Below is a small trained network, with its code and all its weights. Each question gives an input and a class and asks what happens when units are switched off, that is, made to give their printed mean instead of their output.

import numpy as np


def w(rows, s, z=0):
    codes = np.array(rows[::2]) - 128.0
    scale = np.full(codes.shape[1], s)
    scale[-1] = z or s
    return codes * scale


def f(y):
    return y / 2 * (1 + np.tanh(0.7978845608 * (y + 0.044715 * y**3)))


def log_softmax(a):
    a = a - a.max(-1, keepdims=True)
    return a - np.log(np.exp(a).sum(-1, keepdims=True))


def net(x, mask):
    res = np.array(x, float).reshape(1, 6) / 4 @ E
    y = f(res @ A[0][:, :-1].T + A[0][:, -1])
    res = res + np.where(mask, y, B[0][:, -1]) @ B[0][:, :-1]
    return log_softmax(res[-1] @ U[:, :-1].T + U[:, -1])


A, B = {}, {}
E = w([
[79,86,132,201],'x0',
[89,142,164,105],'x1',
[131,75,107,123],'x2',
[96,110,62,109],'x3',
[184,168,74,131],'x4',
[168,95,135,9],'x5',
],0.012)
A[0] = w([
[164,68,159,86,228],'N1',
[155,37,21,171,249],'N2',
[142,86,72,151,79],'N3',
[74,60,188,156,207],'N4',
[46,199,122,169,174],'N5',
[163,194,226,145,253],'N6',
[163,146,128,8,191],'N7',
[76,192,105,248,169],'N8',
[192,80,154,103,58],'N9',
[102,32,193,173,166],'N10',
[163,194,179,53,154],'N11',
[175,144,4,126,204],'N12',
[91,30,151,122,117],'N13',
[69,92,164,114,94],'N14',
[121,64,159,111,161],'N15',
],0.011,0.0049)
B[0] = w([
[100,63,81,44,190],'N1',
[65,254,22,166,223],'N2',
[134,202,91,146,149],'N3',
[42,95,165,178,204],'N4',
[147,185,192,158,195],'N5',
[141,123,190,129,204],'N6',
[168,49,113,42,227],'N7',
[176,216,175,188,246],'N8',
[122,120,136,64,152],'N9',
[50,106,127,189,199],'N10',
[209,65,131,83,195],'N11',
[154,176,98,91,209],'N12',
[62,76,97,155,172],'N13',
[95,116,165,129,156],'N14',
[82,42,57,85,160],'N15',
],0.0099,0.013)
U = w([
[111,187,66,157,113],'0',
[215,93,89,44,166],'1',
[138,172,170,168,248],'2',
[4,73,119,131,6],'3',
],0.017,0.0018)

Each question gives the input, the list of numbers given to net, and the class t.
The units are the neurons (one row each of A and B). Each row of codes is followed by its name. A weight is (code - 128) times the scale printed after its matrix; where a second scale follows, it is the last column's (A, B and U).
mask holds one flag per neuron, in row order. A switched-off neuron (its flag False) gives its mean, the last column of its row in B, instead of its output. The means were averaged over made-up inputs and are rounded, as every weight is.
A unit's drop is (log p(t) with every unit on - log p(t) with that unit switched off) / (log p(t) with every unit on - log p(t) with every unit switched off).
The circuit of an input: a set's keep is (log p(t) with only the set's units on - log p(t) with every unit switched off) / (log p(t) with every unit on - log p(t) with every unit switched off). Starting from the 12 units with the biggest drops (on a tie, the unit counted first), units are removed one at a time, each time the one whose removal leaves the highest keep (on an exact tie, the one counted first), for as long as the keep stays at least 0.8.
units of the circuit, in order: the units of the circuit, biggest drop first
k most important neurons: the k neurons with the biggest drops, biggest first
drop when u is switched off: that unit's drop, to one decimal
input [3,0,8,-4,-2,-8], class 2: units of the circuit, in order : (N8)
input [-8,4,2,2,0,-6], class 2: units of the circuit, in order : (N2 N1)
input [6,-2,-3,-4,-4,-2], class 2: 4 most important neurons : (N8 N1 N5 N7)
input [5,1,-1,0,6,4], class 1: 2 most important neurons : (N8 N10)
input [8,0,-3,1,3,-6], class 2: 2 most important neurons : (N8 N5)
input [-3,0,5,4,-3,-7], class 0: 2 most important neurons : (N2 N6)
input [-2,-1,-8,-6,-5,1], class 1: 2 most important neurons : (N11 N8)
input [4,-8,2,1,-4,-3], class 0: 2 most important neurons : (N2 N8)
input [3,0,8,-5,-1,-8], class 2: drop when N8 is switched off : 2.3
input [4,5,1,0,1,-3], class 2: drop when N8 is switched off : 0.1
input [3,-8,4,-1,-4,-3], class 0: drop when N8 is switched off : 0.6
